Here is a tiny trained network, its code and every weight. The questions are about switching its units off for an input and a target symbol, where a switched-off unit gives its printed mean instead of its output.

import numpy as np


def w(rows, s, z=0):
    codes = np.array(rows[::2]) - 128.0
    scale = np.full(codes.shape[1], s)
    scale[-1] = z or s
    return codes * scale


def norm(h):
    return h / np.sqrt((h * h).mean(-1, keepdims=True) + 1e-5)


def f(y):
    return y / 2 * (1 + np.tanh(0.7978845608 * (y + 0.044715 * y**3)))


def softmax(a):
    e = np.exp(a - a.max(-1, keepdims=True))
    return e / e.sum(-1, keepdims=True)


def log_softmax(a):
    a = a - a.max(-1, keepdims=True)
    return a - np.log(np.exp(a).sum(-1, keepdims=True))


def net(x, mask):
    ids = ['ΣΩβγδθλ'.index(c) for c in x.split()]
    T = len(ids)
    res = E[ids] + P[:T]
    u = 0
    for l in range(2):
        r = norm(res)
        for j in range(2):
            rows = slice(4 * j, 4 * j + 4)
            q, k, v = (r @ M[l][rows].T for M in (Q, K, V))
            z = softmax(np.where(np.tri(T) > 0, q @ k.T / 4**0.5, -1e9)) @ v
            o = O[l][rows]
            res = res + np.where(mask[u + j], z, o[:, -1]) @ o[:, :-1]
        u += 2
        y = f(norm(res) @ A[l][:, :-1].T + A[l][:, -1])
        res = res + np.where(mask[u : u + 4], y, B[l][:, -1]) @ B[l][:, :-1]
        u += 4
    return log_softmax(norm(res)[-1] @ U[:, :-1].T + U[:, -1])


Q, K, V, O, A, B = {}, {}, {}, {}, {}, {}
E = w([
[232,85,56,69,118,74,98,165,172,251,166],'Σ',
[239,187,92,129,161,162,146,61,147,229,75],'Ω',
[32,155,193,161,37,153,182,114,103,73,193],'β',
[233,81,186,14,194,113,101,184,119,214,86],'γ',
[146,9,101,160,86,211,100,125,82,198,78],'δ',
[141,111,19,6,174,121,74,61,142,169,66],'θ',
[140,151,127,128,147,77,114,168,242,161,48],'λ',
],0.0024)
P = w([
[141,103,107,143,173,124,189,134,94,2,192],'0',
[152,128,108,104,129,126,160,152,125,139,87],'1',
[141,121,112,107,114,127,150,164,134,145,85],'2',
[131,115,118,98,109,124,141,139,128,148,83],'3',
[120,118,129,92,111,124,129,137,147,156,85],'4',
[129,129,128,116,111,118,114,132,130,159,95],'5',
[137,126,129,111,100,132,101,122,146,167,96],'6',
[127,132,143,112,116,124,96,125,158,172,97],'7',
[122,134,143,121,114,135,79,108,152,183,95],'8',
[130,137,142,134,114,132,62,102,156,190,93],'9',
[129,119,153,125,114,145,39,95,168,208,88],'10',
[131,136,152,125,108,133,27,92,168,196,103],'11',
[121,135,168,124,104,139,40,85,167,194,98],'12',
[131,118,158,125,109,138,9,75,164,208,86],'13',
],0.0024)
Q[0] = w([
[178,112,71,103,113,135,48,161,181,254,1],'0.h0',
[147,114,99,121,154,129,148,134,115,105,150],'0.h0',
[42,153,228,189,14,147,128,118,138,125,112],'0.h0',
[1,156,254,202,11,148,135,118,130,116,119],'0.h0',
[149,100,122,192,132,165,48,109,156,211,92],'0.h1',
[151,94,117,124,128,183,34,82,74,252,124],'0.h1',
[59,201,197,145,59,140,118,75,168,139,139],'0.h1',
[53,194,213,82,37,187,96,44,99,176,171],'0.h1',
],0.0033)
K[0] = w([
[109,46,189,196,112,230,28,47,90,107,173],'0.h0',
[132,123,105,116,121,111,129,143,150,156,90],'0.h0',
[161,121,126,124,168,134,203,112,92,27,239],'0.h0',
[165,128,124,116,177,119,220,119,91,16,242],'0.h0',
[89,184,176,114,107,93,90,129,174,164,123],'0.h1',
[84,154,192,171,75,124,64,100,156,156,139],'0.h1',
[110,143,117,95,125,117,239,157,67,31,224],'0.h1',
[99,125,128,133,112,153,211,124,59,2,242],'0.h1',
],0.0035)
V[0] = w([
[138,172,102,175,106,198,162,33,124,144,88],'0.h0',
[170,202,114,127,184,71,208,166,180,103,152],'0.h0',
[93,101,44,123,169,104,119,100,175,51,100],'0.h0',
[138,136,200,116,234,161,178,111,91,99,40],'0.h0',
[174,99,100,144,151,125,131,140,127,130,143],'0.h1',
[87,28,130,134,39,169,150,185,86,110,110],'0.h1',
[167,144,133,77,250,74,13,67,153,161,137],'0.h1',
[206,48,83,119,164,170,65,77,67,189,136],'0.h1',
],0.002)
O[0] = w([
[133,82,223,98,97,105,99,182,88,134,161,152],'0.h0',
[163,134,75,113,223,68,104,163,112,157,175,138],'0.h0',
[213,172,174,171,163,135,168,185,133,177,70,168],'0.h0',
[185,173,104,70,113,116,63,149,84,66,87,165],'0.h0',
[134,118,96,108,162,119,150,150,115,138,154,144],'0.h1',
[168,97,120,145,128,161,94,66,130,226,62,43],'0.h1',
[101,193,110,122,97,149,253,197,111,24,178,251],'0.h1',
[158,98,70,118,130,164,219,152,22,149,199,144],'0.h1',
],0.0021,0.0016)
A[0] = w([
[185,162,144,189,128,137,81,47,142,156,201,125],'0.n0',
[126,211,97,102,227,24,230,213,174,39,171,130],'0.n1',
[153,117,95,135,199,62,78,63,92,122,178,6],'0.n2',
[97,95,62,99,167,118,81,4,163,132,95,94],'0.n3',
],0.002,0.0028)
B[0] = w([
[93,65,112,81,115,105,179,162,139,101,18,102],'0.n0',
[170,71,150,164,105,193,4,85,154,208,42,243],'0.n1',
[112,228,158,238,104,141,137,149,84,96,147,5],'0.n2',
[174,132,193,147,93,131,143,196,121,146,153,171],'0.n3',
],0.0019,0.0011)
Q[1] = w([
[127,126,135,174,199,100,147,157,133,76,131],'1.h0',
[135,129,123,188,192,110,156,144,128,75,137],'1.h0',
[144,119,77,145,179,128,158,143,108,106,142],'1.h0',
[165,103,103,73,117,146,127,173,112,164,110],'1.h0',
[92,124,140,216,152,108,164,144,99,21,178],'1.h1',
[80,125,140,187,118,150,174,109,34,61,224],'1.h1',
[61,165,148,192,115,129,178,144,79,46,208],'1.h1',
[66,179,140,190,138,109,206,174,68,2,212],'1.h1',
],0.007)
K[1] = w([
[198,125,94,84,227,110,120,160,165,173,58],'1.h0',
[201,126,92,85,206,120,122,132,146,188,83],'1.h0',
[176,86,95,105,139,156,81,62,138,254,51],'1.h0',
[87,119,185,156,30,135,86,131,138,144,90],'1.h0',
[223,131,21,55,220,115,193,167,109,121,144],'1.h1',
[240,79,22,119,209,138,163,161,101,133,132],'1.h1',
[235,96,37,120,230,120,159,167,122,127,126],'1.h1',
[228,110,34,98,232,116,176,181,120,109,115],'1.h1',
],0.0042)
V[1] = w([
[170,200,176,172,109,184,224,171,106,192,118],'1.h0',
[162,47,225,158,129,138,110,180,130,135,107],'1.h0',
[143,166,82,184,112,161,113,97,208,196,53],'1.h0',
[151,116,198,67,134,68,72,255,92,190,159],'1.h0',
[140,85,156,130,107,181,151,108,47,57,147],'1.h1',
[99,181,155,132,150,75,253,183,199,33,193],'1.h1',
[130,223,93,48,88,132,146,200,46,108,132],'1.h1',
[97,76,99,155,102,176,208,137,45,152,198],'1.h1',
],0.0032)
O[1] = w([
[196,171,63,224,142,90,54,81,77,132,136,134],'1.h0',
[190,126,209,159,79,138,165,87,62,183,148,158],'1.h0',
[113,51,20,162,141,150,133,97,71,85,173,205],'1.h0',
[247,134,197,133,89,118,97,179,132,105,174,168],'1.h0',
[117,124,132,128,64,196,148,118,76,116,78,31],'1.h1',
[81,224,137,131,164,139,240,181,95,72,180,78],'1.h1',
[190,125,76,94,129,144,57,205,130,5,110,87],'1.h1',
[116,66,97,175,99,217,130,149,117,114,203,2],'1.h1',
],0.0035,0.0053)
A[1] = w([
[86,122,95,167,163,137,132,94,111,140,143,76],'1.n0',
[134,140,146,133,164,2,126,96,134,137,123,33],'1.n1',
[166,165,111,187,126,136,118,137,72,95,134,9],'1.n2',
[173,104,100,129,123,106,94,145,133,104,132,18],'1.n3',
],0.0077,0.0016)
B[1] = w([
[182,109,182,156,131,81,146,200,175,111,211,122],'1.n0',
[152,171,135,64,193,3,63,75,221,184,106,252],'1.n1',
[88,215,126,188,113,90,86,97,70,142,130,128],'1.n2',
[33,148,192,178,129,124,188,100,134,123,154,147],'1.n3',
],0.0043,0.012)
U = w([
[133,88,96,191,145,124,167,203,164,120,253,31],'Σ',
[225,154,228,105,78,159,118,212,112,69,122,51],'Ω',
[34,147,194,108,117,161,249,109,114,170,112,51],'β',
[74,105,26,76,147,183,108,168,145,33,70,87],'γ',
[173,12,96,155,67,170,95,66,99,167,118,82],'δ',
[102,223,94,216,116,129,98,98,33,105,125,172],'θ',
[157,150,131,91,175,39,95,93,177,152,123,255],'λ',
],0.0046,0.00088)

Each question gives the input, a string of symbols that net reads in full, and the target symbol t.
The units are the heads (4 rows each of Q, K, V and O) and the neurons (one row each of A and B). Each row of codes is followed by its name. A weight is (code - 128) times the scale printed after its matrix; where a second scale follows, it is the last column's (O, A, B and U).
mask holds one flag per unit, layer by layer, with each layer's heads first. A switched-off unit (its flag False) gives its mean, the last column of its rows in O or B, instead of its output. The means were averaged over made-up inputs and are rounded, as every weight is.
A unit's drop is (log p(t) with every unit on - log p(t) with that unit switched off) / (log p(t) with every unit on - log p(t) with every unit switched off).
The circuit of an input: a set's keep is (log p(t) with only the set's units on - log p(t) with every unit switched off) / (log p(t) with every unit on - log p(t) with every unit switched off). Starting from all 12 units, units are removed one at a time, each time the one whose removal leaves the highest keep (on an exact tie, the one counted first), for as long as the keep stays at least 0.8.
units of the circuit, in order: the units of the circuit, biggest drop first
unit that matters most: the unit with the biggest drop
k most important neurons: the k neurons with the biggest drops, biggest first
heads that matter: for each layer, one digit per head in row order, 1 if its drop is at least 0.15 and else 0, layers parted by /
input Ω Σ Σ, target Σ: units of the circuit, in order => (1.h1; 1.n1; 0.h1; 1.n3)
input λ Σ λ δ, target δ: heads that matter => 10 / 01
input β λ Ω, target β: heads that matter => 01 / 11
input Ω λ λ β θ λ Σ λ λ λ θ Ω, target Ω: units of the circuit, in order => (1.h0; 1.h1; 0.h0; 1.n1)
input Ω γ Ω, target θ: heads that matter => 01 / 01
input γ λ λ λ λ β γ γ, target γ: units of the circuit, in order => (1.h1; 1.h0; 0.h0; 1.n1)
input γ λ θ Σ λ δ λ δ θ γ, target δ: unit that matters most => 1.h1
input θ λ Ω Ω λ λ θ λ λ θ Σ β, target θ: units of the circuit, in order => (1.h1; 0.h1; 1.n1; 1.n2)
input θ γ λ γ λ β Ω θ, target θ: units of the circuit, in order => (1.h1; 1.n1; 1.h0; 1.n2)
input Ω λ Σ Σ β θ δ δ, target Ω: units of the circuit, in order => (1.h0; 0.h0; 1.h1; 1.n1)
input γ λ λ λ λ λ Σ Σ β λ θ, target γ: units of the circuit, in order => (1.h1; 1.n1; 0.h0)
input Σ γ λ Ω λ λ Ω θ λ λ γ β, target Σ: units of the circuit, in order => (1.h1; 0.h0; 1.n1; 1.n0)
input Ω λ δ Ω β δ γ Ω δ Σ λ λ λ, target Ω: 2 most important neurons => (1.n1; 0.n1)
input γ δ β λ λ λ λ θ, target γ: heads that matter => 10 / 11
input δ Ω γ Σ Σ δ β γ Σ λ θ θ γ, target δ: heads that matter => 01 / 01
input β λ λ λ λ, target β: units of the circuit, in order => (1.h1; 1.n1; 0.h1)
input δ λ Σ Σ β λ θ λ λ λ δ λ, target δ: heads that matter => 01 / 01
input θ Ω λ Ω λ θ λ Ω δ β δ λ θ θ, target θ: 3 most important neurons => (1.n1; 0.n1; 1.n2)
input Σ θ θ β θ γ λ, target Σ: heads that matter => 11 / 01
input γ λ δ Σ, target δ: units of the circuit, in order => (1.h1; 1.n1)
input θ λ Σ θ Ω γ λ λ δ θ β λ λ Σ, target θ: heads that matter => 10 / 11
input Σ Ω λ θ λ γ θ θ θ β λ θ δ, target Σ: 2 most important neurons => (1.n0; 1.n1)
input Ω λ β Ω Ω Ω λ Ω λ, target Ω: unit that matters most => 0.h0
input Σ γ θ λ β θ θ, target Σ: most important neuron => (1.n0)
input δ λ θ Σ λ Σ δ β, target δ: units of the circuit, in order => (0.h1; 1.h1; 1.n1)
input θ θ λ λ λ λ λ θ δ β γ δ λ, target θ: units of the circuit, in order => (1.h1; 0.h0; 1.h0; 1.n1)
input θ Ω θ λ λ Ω β δ, target θ: unit that matters most => 1.h1
